Each row has a name. Each piece below is followed by the name of the row it came from, unless a question asks for something else. Each question is about the rows just above it.

gof: 2.478 0.640 -0.358 -0.434 -4.085 -1.638 0.777 1.777 3.450 4.732 0.003
 -2.056 2.569 -1.914 4.660 -0.151 2.743 -0.514 0.924 0.557 8.213 -1.363
kolel: -2.694 0.585 -3.344 1.825 -0.517 -3.419 -6.581 0.536 -1.307 2.776 -3.723
 0.503 1.620 0.914 4.983 -1.333 -0.609 -2.104 -5.529 -2.983 1.766 0.714
leg: 2.793 2.511 1.308 0.357 -0.799 -1.695 1.814 3.746 -1.579 -0.805 -4.814
 2.270 -0.251 -1.101 0.905 1.517 3.122 8.119 2.194 -4.014 0.638 3.119
fid: 1.825 0.914 4.983 1.620 -2.105 -0.609 -1.333 0.585 0.714 -3.344 -2.983
 -1.307 -0.517 -3.723 0.536 -2.694 -3.419 -6.581 1.766 -5.529 0.503
 2.776
tesog: -3.351 1.896 -2.816 3.849 6.038 -2.147 -3.388 -0.015 -0.064 -2.030 0.219
 -2.495 -4.468 1.591 3.303 -0.779 4.396 -0.443 2.254 -2.993 2.887 1.266
soro: 2.793 2.511 1.308 0.357 -0.799 -1.695 1.814 3.746 -1.579 -0.805 -4.814
 -2.899 1.452 -2.218 0.636 4.418 -3.116 0.797 -4.045 -1.644 3.477 2.166
-1.644 3.477 2.166 2.793 2.511 1.308 0.357 -0.799 -1.695 1.814 3.746
 -1.579 -0.805 -4.814 -2.899 1.452 -2.218 0.636 4.418 -3.116 0.797
 -4.045 is which row reordered? -> soro
Does one of the named rows hold -2.993 2.254 -0.443 4.396 side by side, in this order? -> no
Put 0.503 2.776 1.825 0.914 4.983 1.620 -2.105 -0.609 -1.333 0.585 0.714
 -3.344 -2.983 -1.307 -0.517 -3.723 0.536 -2.694 -3.419 -6.581 1.766
 -5.529 back in order: which row is it? -> fid

leg: -0.828 -0.068 0.689 -0.721 1.457 -0.964 0.213 -0.445 0.805 1.058 1.815
 4.704 0.695 0.370 -0.344 1.456 -0.829 -0.757 0.695 0.229 5.143 -1.393
 -0.030 3.414 0.997 1.304 0.695 0.509 4.997 0.795 -0.403 1.002 2.638
 -0.294 0.652 -0.828 -0.828 -1.024 0.261
kolel: 0.304 -1.611 -2.721 -1.954 -3.122 -2.379 -0.287 1.146 -3.240 -1.734
 1.459 -3.431 1.685 0.440 -0.964 1.610 1.412 -0.945 -0.034 0.030 -0.503
 -0.287 -1.048 2.173 -0.429 -0.340 -1.085 -3.421 -2.736 0.674 -1.392
 -3.415 2.929 -1.089 -3.178 -3.694 -3.130 -3.431 -0.328
tesog: 2.365 4.390 0.680 4.087 -4.800 2.484 2.346 0.570 -4.022 -1.737 -2.447
 -6.322 3.894 0.888 -0.339 -0.138 1.976 3.377 -3.680 -0.107 -5.437
 -1.382 4.180 0.292 -0.565 -3.004 0.276 -4.639 -7.414 -0.324 2.983
 -4.821 -1.768 -0.264 -4.375 -0.335 -5.275 -1.737 1.426
How many times does kolel hold -1.393? -> 0
Shuffled kolel with one entry gone: -0.429 -1.954 -1.392 -3.178 -1.085 -3.415 0.304 0.440 -1.734 0.674
 -0.034 1.459 -0.328 1.610 -2.379 2.173 -3.240 0.030 -3.694 -3.431
 -1.611 -0.287 -3.421 -3.130 -0.964 1.146 2.929 -2.721 -0.945 -1.048
 1.412 -1.089 -3.431 -3.122 1.685 -0.340 -0.287 -0.503, missing -> -2.736
How many times does leg hold -0.828? -> 3
Does one of the named rows hold -0.340 -1.085 -3.422 -2.736 0.674 side by side, in this order? -> no
Does one of the named rows hold -1.024 -0.828 side by side, in this order? -> no

leno: 1.680 0.323 5.731 0.247 1.070 2.203 -1.506 0.461 0.517 -4.233 -1.712
 -4.234 -1.051 -3.050 1.862 -0.984 -5.536 -7.063 -8.078 -3.045 0.627
 3.407 2.833 -0.374 3.348 6.606 2.499 -7.305 3.283 -1.412 -3.083 -0.736
 -3.835 5.587 3.481 0.340 -0.512 0.079 -6.537 -5.875 4.693 0.591 -1.614
 0.773 -1.023 1.578 -3.175 0.212 -1.099 0.773 2.279 -3.619 -9.044 -0.344
 -0.845 -1.734 -1.733
kolel: 0.199 0.349 -0.771 -0.976 -1.134 -0.038 -0.847 0.437 -0.138 -0.516 0.072
 -0.526 -1.875 -0.228 -0.603 -0.359 0.454 -0.657 -0.341 0.044 -0.695
 -0.080 0.723 0.071 0.069 0.241 0.346 -1.117 -0.235 -0.370 0.042 -0.010
 0.174 0.094 -0.338 0.474 0.769 -0.168 0.034 -0.612 -0.013 0.245 0.928
 -0.351 -0.574 0.386 0.642 -0.292 0.142 -0.435 0.343 -0.193 0.298 -0.973
 -0.361 -0.559 0.330
gof: -3.045 -0.512 -3.083 3.062 2.279 0.323 0.247 3.481 0.626 -1.614 1.862
 0.212 3.348 5.587 -0.736 -1.734 1.680 3.407 -8.078 4.693 2.499 -4.234
 3.283 -0.344 -1.712 2.563 6.606 -1.733 -5.875 -3.050 -3.175 -1.412
 -5.536 1.578 0.079 -3.619 1.070 -1.023 0.773 -1.506 -0.845 0.461 5.731
 -0.984 -9.044 -6.537 -7.063 0.591 0.340 -1.099 -0.374 -3.835 0.517
 2.833 -1.051 -7.305 2.203
leg: 0.199 0.349 -0.771 -0.976 -1.134 -0.038 -0.847 0.437 -0.138 -0.516 0.072
 -0.526 -1.875 -0.228 -0.603 -0.359 0.454 -0.657 -0.341 0.044 -0.695
 -0.080 0.723 0.071 0.069 0.241 0.346 -1.117 -0.235 -0.370 0.042 -0.010
 0.174 0.094 -0.338 0.474 0.769 -0.168 0.034 -0.612 -0.013 0.245 0.928
 -0.351 -0.574 0.033 -0.530 -0.024 0.391 -1.086 0.568 -0.257 -0.804
 -0.204 0.034 -1.585 -0.642
Times 2.203 occurs in gof: -> 1
2.203 -3.045 -0.512 -3.083 3.062 2.279 0.323 0.247 3.481 0.626 -1.614
 1.862 0.212 3.348 5.587 -0.736 -1.734 1.680 3.407 -8.078 4.693 2.499
 -4.234 3.283 -0.344 -1.712 2.563 6.606 -1.733 -5.875 -3.050 -3.175
 -1.412 -5.536 1.578 0.079 -3.619 1.070 -1.023 0.773 -1.506 -0.845 0.461
 5.731 -0.984 -9.044 -6.537 -7.063 0.591 0.340 -1.099 -0.374 -3.835
 0.517 2.833 -1.051 -7.305 is which row reordered? -> gof
How many times does leno hold -4.234? -> 1

Far: -0.253 -2.730 1.356 -0.030 0.540 -2.369 0.427 0.805 -0.532 0.442 1.340
 -1.890 -0.222 0.705 0.741 0.096 0.166 -0.881 -0.180 -1.417 0.591 -1.626
 -0.547 -0.049 -1.695 -0.689 -1.033 0.048 0.466 -1.531 3.271 0.148
 -0.922 0.332 0.306 -0.231 -1.994 -1.539 0.475 -0.495 -0.126 -0.722
 1.871 2.592 -2.325 2.174 0.103 -0.663 0.301
gof: 0.221 0.173 -1.695 -0.132 -0.274 -0.483 0.112 -0.144 0.432 -1.504 -0.409
 -0.519 -0.347 -0.221 -1.092 -1.202 -0.068 0.437 1.103 1.407 0.177
 -0.545 -0.340 -0.539 0.525 0.249 -0.711 -0.041 -1.170 0.695 -2.358
 0.394 -0.175 -0.559 -0.381 -0.001 -0.901 0.656 -2.084 0.180 0.325 0.588
 -1.316 -0.285 0.333 -0.822 -0.585 -0.262 0.901
fid: 0.221 0.173 -1.695 -0.132 -0.274 -0.483 0.112 -0.144 0.432 -1.504 -0.409
 -0.519 -0.347 -0.221 -1.092 -1.202 -0.068 0.437 1.103 1.407 0.177
 -0.545 -0.340 -0.539 0.525 0.249 -0.711 -0.041 -1.170 0.695 -2.358
 0.394 -0.175 -0.559 -0.197 0.605 3.059 1.269 0.000 0.029 -0.636 -0.841
 -1.817 -0.976 4.221 -2.763 -0.113 1.952 -1.239
silu: -2.171 3.813 0.574 -1.012 -1.182 -2.026 -1.324 -1.577 1.616 0.535 0.308
 -0.453 0.363 -2.105 -0.400 1.520 -0.079 0.773 -1.972 1.966 -0.176
 -2.038 -2.517 -3.086 0.855 -0.229 1.485 -0.241 -0.604 1.277 -1.221
 -0.806 -0.620 -0.775 0.658 -0.406 2.300 -0.276 -0.811 0.433 0.082 0.326
 1.656 0.110 2.561 -1.875 1.553 -0.835 0.233
tesog: 0.509 -0.048 -0.727 -0.294 -0.101 -1.124 0.094 0.249 0.353 -2.156 0.086
 -1.325 -0.694 -0.055 -1.168 -1.682 -0.115 0.090 1.941 1.693 0.908
 -0.982 -0.740 -0.644 0.536 0.340 -0.784 0.052 -1.496 0.172 -1.689 0.655
 -0.490 -0.634 -0.435 -0.124 -1.029 0.528 -2.015 0.258 0.709 1.286
 -0.887 0.620 -0.137 -0.153 -0.698 -0.320 1.732
sunek: -0.699 -2.738 2.260 0.629 0.313 -2.009 0.751 0.148 -0.669 3.375 0.623
 -1.490 0.424 0.299 1.814 2.389 0.472 -0.748 -1.166 -2.335 -0.231 -0.976
 0.315 -0.005 -2.216 -0.674 -0.984 -0.199 2.235 -0.006 4.333 -1.386
 -0.914 1.319 0.749 -0.220 -1.748 -2.359 1.590 -0.593 -1.145 -1.661
 2.188 0.163 -2.792 1.412 1.365 -0.491 -0.779
boko: 0.630 1.661 -2.102 -0.303 -0.511 0.248 -0.261 -0.234 0.772 -2.209 -0.507
 0.091 -0.677 -0.256 -1.434 -1.858 -0.312 0.624 1.758 2.287 0.032 -0.318
 -0.495 -0.429 1.717 0.440 -0.177 0.158 -1.776 1.262 -3.614 0.970 0.266
 -0.923 -0.743 0.058 0.007 1.395 -1.934 0.307 0.742 1.349 -1.915 -0.472
 1.427 -1.580 -0.925 -0.154 1.000
leg: -0.654 -4.047 1.177 1.514 1.306 -1.759 3.743 0.536 -0.713 4.557 -0.795
 -1.710 2.483 -0.037 1.464 3.983 0.806 -0.521 -1.314 -2.519 0.399 -1.493
 1.342 -0.551 -3.481 -1.222 -1.827 -1.576 1.569 -1.171 3.627 -3.245
 -0.937 3.068 2.345 -0.320 -2.087 -3.105 0.382 -0.512 -0.971 -2.146
 2.423 -0.632 -5.944 4.270 3.298 -0.606 -1.031
soro: 1.209 -0.965 -0.179 -0.957 1.677 -2.690 0.294 2.231 0.828 -8.147 0.703
 -2.737 -0.721 0.423 -1.235 -1.665 -0.490 -0.400 8.600 3.485 3.190
 -2.885 -3.256 -0.762 0.169 0.453 -1.805 0.093 -5.428 -0.214 -2.397
 2.294 -1.504 -0.971 -0.834 -0.269 -2.233 0.903 -2.556 0.562 2.636 4.377
 0.193 5.742 -1.031 3.721 -2.882 -1.523 5.365
kolel: -0.654 1.514 4.556 -3.105 -1.576 -2.087 3.298 -0.937 -0.971 1.569 3.627
 1.177 -1.710 -1.031 2.483 3.983 3.068 -1.222 -0.551 -5.944 -3.245 0.399
 -1.171 4.270 -0.037 -0.521 -0.795 1.464 -0.512 1.342 3.743 -0.320
 -1.759 2.345 -0.713 -1.493 0.806 2.423 -2.146 -0.632 -1.827 -1.314
 -0.606 -4.047 -2.519 0.536 0.382 1.306 -3.481
leno: -0.406 -2.026 2.300 0.110 0.326 -2.038 0.363 0.308 -0.604 1.485 1.520
 -2.171 -0.276 0.855 1.966 0.773 0.233 -0.835 -1.182 -2.517 -0.079
 -1.324 -0.241 0.535 -1.972 -0.811 -0.807 0.082 1.656 -1.875 3.813
 -0.229 -1.012 0.658 0.574 -0.176 -1.221 -2.105 2.561 -0.453 -0.620
 -1.577 1.616 1.553 -3.086 1.277 0.433 -0.400 -0.775
rek: -0.510 -2.079 2.148 0.149 0.614 -2.276 0.675 0.627 -0.622 1.728 0.963
 -2.095 0.086 0.829 1.367 1.465 0.307 -0.856 -0.724 -2.126 0.265 -1.666
 -0.158 -0.123 -1.991 -0.544 -1.208 -0.072 1.391 -2.220 5.269 -0.624
 -1.025 0.956 0.621 -0.236 -1.960 -2.209 1.073 -0.423 -0.653 -1.563
 2.698 1.932 -2.350 3.136 0.821 -0.623 -0.422
Which row holds these entries in another order? -0.775 -0.400 0.433 1.277 -3.086 1.553 1.616 -1.577 -0.620 -0.453 2.561
 -2.105 -1.221 -0.176 0.574 0.658 -1.012 -0.229 3.813 -1.875 1.656 0.082
 -0.807 -0.811 -1.972 0.535 -0.241 -1.324 -0.079 -2.517 -1.182 -0.835
 0.233 0.773 1.966 0.855 -0.276 -2.171 1.520 1.485 -0.604 0.308 0.363
 -2.038 0.326 0.110 2.300 -2.026 -0.406 -> leno
Is 1.520 -0.079 printed in one of the named rows, side by side and in this order? -> yes
Which row holds these entries in another order? -3.614 -2.209 -2.102 -1.934 -1.915 -1.858 -1.776 -1.580 -1.434 -0.925
 -0.923 -0.743 -0.677 -0.511 -0.507 -0.495 -0.472 -0.429 -0.318 -0.312
 -0.303 -0.261 -0.256 -0.234 -0.177 -0.154 0.007 0.032 0.058 0.091 0.158
 0.248 0.266 0.307 0.440 0.624 0.630 0.742 0.772 0.970 1.000 1.262 1.349
 1.395 1.427 1.661 1.717 1.758 2.287 -> boko
Is -0.177 0.158 -1.776 printed in one of the named rows, side by side and in this order? -> yes
Which entry of rek is missing from 0.956 1.391 0.821 0.675 -0.423 -0.544 -0.422 -0.856 -1.025 1.465 0.621
 -2.126 -1.563 3.136 1.728 0.829 1.932 -1.208 -1.991 -0.724 0.614 2.148
 0.149 1.367 -0.653 -0.158 -0.624 -1.666 0.307 -0.510 -0.236 -0.072
 2.698 -2.209 5.269 -2.079 0.627 -2.350 0.086 0.265 -0.622 1.073 -2.220
 -1.960 -2.276 -0.623 0.963 -2.095? -> -0.123
4.270 3.627 -1.031 1.569 -0.521 1.514 -0.654 -1.759 -1.710 -1.222 3.743
 2.345 -0.632 -1.493 2.483 -1.314 -0.512 4.557 -0.606 -3.105 -0.971
 -0.551 -2.519 0.806 1.464 -2.146 0.399 1.342 1.306 -5.944 -1.171 2.423
 -3.245 -2.087 -4.047 1.177 3.298 3.068 -0.037 -0.937 -0.795 -3.481
 -1.576 3.983 -0.320 -0.713 0.382 -1.827 0.536 is which row reordered? -> leg
sunek without one entry, shuffled: 1.412 -0.976 -0.984 0.623 0.424 2.188 -2.359 -0.199 -0.674 0.751 0.315
 -0.231 -1.748 -2.738 -2.335 0.472 0.148 1.590 3.375 -0.593 2.260 -0.669
 -0.220 2.235 4.333 -1.386 1.319 -1.490 -2.792 0.163 -2.216 1.814 0.629
 -1.145 -2.009 -0.914 2.389 0.299 -0.699 -1.661 0.313 -0.779 -0.491
 -0.748 -0.006 -1.166 1.365 0.749. Gone: -> -0.005

